Here is a tiny trained network, its code and every weight. The questions are about switching its units off for an input and a class, where a switched-off unit gives its printed mean instead of its output.

import numpy as np


def w(rows, s, z=0):
    codes = np.array(rows[::2]) - 128.0
    scale = np.full(codes.shape[1], s)
    scale[-1] = z or s
    return codes * scale


def f(y):
    return np.maximum(y, 0)


def log_softmax(a):
    a = a - a.max(-1, keepdims=True)
    return a - np.log(np.exp(a).sum(-1, keepdims=True))


def net(x, mask):
    res = np.array(x, float).reshape(1, 5) / 4 @ E
    y = f(res @ A[0][:, :-1].T + A[0][:, -1])
    res = res + np.where(mask, y, B[0][:, -1]) @ B[0][:, :-1]
    return log_softmax(res[-1] @ U[:, :-1].T + U[:, -1])


A, B = {}, {}
E = w([
[81,130,134,118,181,85,41,169,99,100,155,166],'x0',
[73,78,53,73,11,102,130,144,68,208,41,127],'x1',
[130,153,126,136,151,102,98,81,114,143,120,124],'x2',
[72,108,140,211,141,100,75,100,123,133,144,119],'x3',
[111,157,116,76,3,230,117,65,174,167,206,191],'x4',
],0.011)
A[0] = w([
[80,119,60,65,39,191,73,65,113,186,221,189,72],'neuron 0',
[36,73,1,101,67,125,103,126,64,183,5,176,59],'neuron 1',
[84,104,112,101,97,135,155,93,99,110,181,166,1],'neuron 2',
[96,195,198,137,150,139,96,96,156,57,181,101,236],'neuron 3',
[107,49,85,84,163,29,184,145,71,130,95,24,44],'neuron 4',
[90,96,135,90,75,86,125,125,79,176,88,127,92],'neuron 5',
[147,67,89,154,153,85,117,185,79,142,89,89,12],'neuron 6',
],0.0077,0.0017)
B[0] = w([
[126,126,224,203,75,97,87,195,52,210,30,30,250],'neuron 0',
[171,36,112,73,181,146,229,34,201,23,225,204,248],'neuron 1',
[44,150,158,116,133,86,139,95,46,171,181,104,161],'neuron 2',
[179,123,90,182,131,119,179,2,103,120,149,157,191],'neuron 3',
[124,186,192,154,70,91,135,73,74,208,24,58,207],'neuron 4',
[147,109,80,46,148,167,182,120,120,55,175,189,188],'neuron 5',
[90,102,88,200,90,136,204,114,88,222,95,102,186],'neuron 6',
],0.0081,0.017)
U = w([
[208,133,137,141,168,156,148,75,207,1,208,176,251],'0',
[131,168,167,189,70,72,69,209,38,164,22,33,5],'1',
],0.0077,0.003)

Each question gives the input, the list of numbers given to net, and the class t.
The units are the neurons (one row each of A and B). Each row of codes is followed by its name. A weight is (code - 128) times the scale printed after its matrix; where a second scale follows, it is the last column's (A, B and U).
mask holds one flag per neuron, in row order. A switched-off neuron (its flag False) gives its mean, the last column of its row in B, instead of its output. The means were averaged over made-up inputs and are rounded, as every weight is.
A unit's drop is (log p(t) with every unit on - log p(t) with that unit switched off) / (log p(t) with every unit on - log p(t) with every unit switched off).
unit that matters most: the unit with the biggest drop
k most important neurons: the k neurons with the biggest drops, biggest first
drop when u is switched off: that unit's drop, to one decimal
input [7,8,1,2,-8], class 0: unit that matters most => neuron 1
input [1,-3,8,3,6], class 1: 2 most important neurons => (neuron 1; neuron 0)
input [-5,-3,5,8,-3], class 0: 4 most important neurons => (neuron 0; neuron 4; neuron 3; neuron 6)
input [6,-5,-3,7,8], class 1: 2 most important neurons => (neuron 0; neuron 1)
input [2,8,-6,6,-8], class 0: 3 most important neurons => (neuron 1; neuron 0; neuron 5)
input [-8,-3,-4,-6,-5], class 1: 2 most important neurons => (neuron 1; neuron 5)
input [2,4,5,-3,2], class 0: drop when neuron 1 is switched off => 0.6
input [0,-5,1,8,6], class 1: drop when neuron 1 is switched off => 1.4
input [2,0,5,2,7], class 1: drop when neuron 4 is switched off => 0.0
input [7,3,-3,0,-3], class 0: 2 most important neurons => (neuron 0; neuron 1)
